Here is a tiny trained network, its code and every weight. The questions are about switching its units off for an input and a class, where a switched-off unit gives its printed mean instead of its output.

import numpy as np


def w(rows, s, z=0):
    codes = np.array(rows[::2]) - 128.0
    scale = np.full(codes.shape[1], s)
    scale[-1] = z or s
    return codes * scale


def f(y):
    return y / 2 * (1 + np.tanh(0.7978845608 * (y + 0.044715 * y**3)))


def log_softmax(a):
    a = a - a.max(-1, keepdims=True)
    return a - np.log(np.exp(a).sum(-1, keepdims=True))


def net(x, mask):
    res = np.array(x, float).reshape(1, 5) / 4 @ E
    y = f(res @ A[0][:, :-1].T + A[0][:, -1])
    res = res + np.where(mask, y, B[0][:, -1]) @ B[0][:, :-1]
    return log_softmax(res[-1] @ U[:, :-1].T + U[:, -1])


A, B = {}, {}
E = w([
[35,128,169,147,162,150,17,205],'x0',
[167,48,91,219,141,81,164,118],'x1',
[118,181,100,207,113,136,98,70],'x2',
[191,254,131,192,158,95,130,219],'x3',
[83,129,91,87,181,14,173,157],'x4',
],0.0052)
A[0] = w([
[63,58,139,20,124,153,108,107,213],'n0',
[141,168,144,156,129,141,109,100,201],'n1',
[189,64,117,75,122,113,156,116,108],'n2',
[142,137,117,132,133,131,120,142,92],'n3',
[241,58,132,100,121,115,200,95,217],'n4',
[122,68,124,209,137,88,137,145,177],'n5',
[159,156,143,182,107,248,85,85,177],'n6',
[102,118,124,143,140,116,104,179,126],'n7',
[123,114,141,30,126,160,114,217,170],'n8',
[165,196,141,131,130,111,137,160,196],'n9',
[125,125,135,126,130,137,128,137,52],'n10',
[116,122,130,127,149,127,114,167,105],'n11',
[81,129,131,106,150,136,148,115,149],'n12',
[168,222,129,169,134,121,113,221,225],'n13',
[148,70,150,137,116,213,95,168,127],'n14',
[134,83,124,194,125,117,120,154,252],'n15',
],0.015,0.002)
B[0] = w([
[156,161,62,55,103,207,73,163,209],'n0',
[134,121,88,114,135,122,146,102,161],'n1',
[118,152,150,137,138,130,184,63,169],'n2',
[104,123,157,102,147,132,127,102,131],'n3',
[116,128,83,156,102,115,201,43,215],'n4',
[143,93,95,182,172,98,146,178,183],'n5',
[130,98,17,155,126,105,112,52,216],'n6',
[135,140,150,157,74,89,152,155,164],'n7',
[137,135,157,123,127,144,94,250,190],'n8',
[126,119,123,99,175,191,159,129,191],'n9',
[101,127,165,108,156,122,106,95,123],'n10',
[123,143,152,142,102,107,124,142,148],'n11',
[167,128,102,146,71,147,113,168,143],'n12',
[144,152,139,88,124,189,235,163,253],'n13',
[127,101,120,163,191,87,112,137,173],'n14',
[124,110,101,144,189,87,149,164,174],'n15',
],0.023,0.011)
U = w([
[85,130,215,122,111,100,71,93,19],'0',
[129,129,213,143,175,109,156,201,197],'1',
[84,133,164,181,77,41,159,83,2],'2',
[112,34,80,228,153,2,95,81,216],'3',
[142,152,167,77,79,159,20,199,95],'4',
[150,159,94,79,110,207,176,69,199],'5',
],0.0063,0.0013)

Each question gives the input, the list of numbers given to net, and the class t.
The units are the neurons (one row each of A and B). Each row of codes is followed by its name. A weight is (code - 128) times the scale printed after its matrix; where a second scale follows, it is the last column's (A, B and U).
mask holds one flag per neuron, in row order. A switched-off neuron (its flag False) gives its mean, the last column of its row in B, instead of its output. The means were averaged over made-up inputs and are rounded, as every weight is.
A unit's drop is (log p(t) with every unit on - log p(t) with that unit switched off) / (log p(t) with every unit on - log p(t) with every unit switched off).
The circuit of an input: a set's keep is (log p(t) with only the set's units on - log p(t) with every unit switched off) / (log p(t) with every unit on - log p(t) with every unit switched off). Starting from the 12 units with the biggest drops (on a tie, the unit counted first), units are removed one at a time, each time the one whose removal leaves the highest keep (on an exact tie, the one counted first), for as long as the keep stays at least 0.8.
units of the circuit, in order: the units of the circuit, biggest drop first
top k neurons: the k neurons with the biggest drops, biggest first
drop of u: that unit's drop, to one decimal
input [-2,-6,-8,-7,-1], class 4: units of the circuit, in order : [n8]
input [2,-1,7,1,6], class 1: top 2 neurons : [n6; n0]
input [5,-1,8,-6,2], class 4: top 2 neurons : [n4; n13]
input [-7,7,3,-2,3], class 3: top 2 neurons : [n13; n5]
input [8,0,-4,-1,-5], class 4: units of the circuit, in order : [n8; n4]
input [6,6,-5,-2,-2], class 1: top 2 neurons : [n6; n4]
input [6,-3,-8,6,6], class 1: top 2 neurons : [n13; n0]
input [-2,1,1,0,0], class 3: top 3 neurons : [n13; n0; n9]
input [8,1,-3,2,-6], class 3: top 2 neurons : [n6; n14]
input [-6,6,1,1,-2], class 3: drop of n13 : 0.3
input [6,-4,0,-3,2], class 4: drop of n12 : 0.0
input [3,3,-4,-2,6], class 4: drop of n0 : 0.1
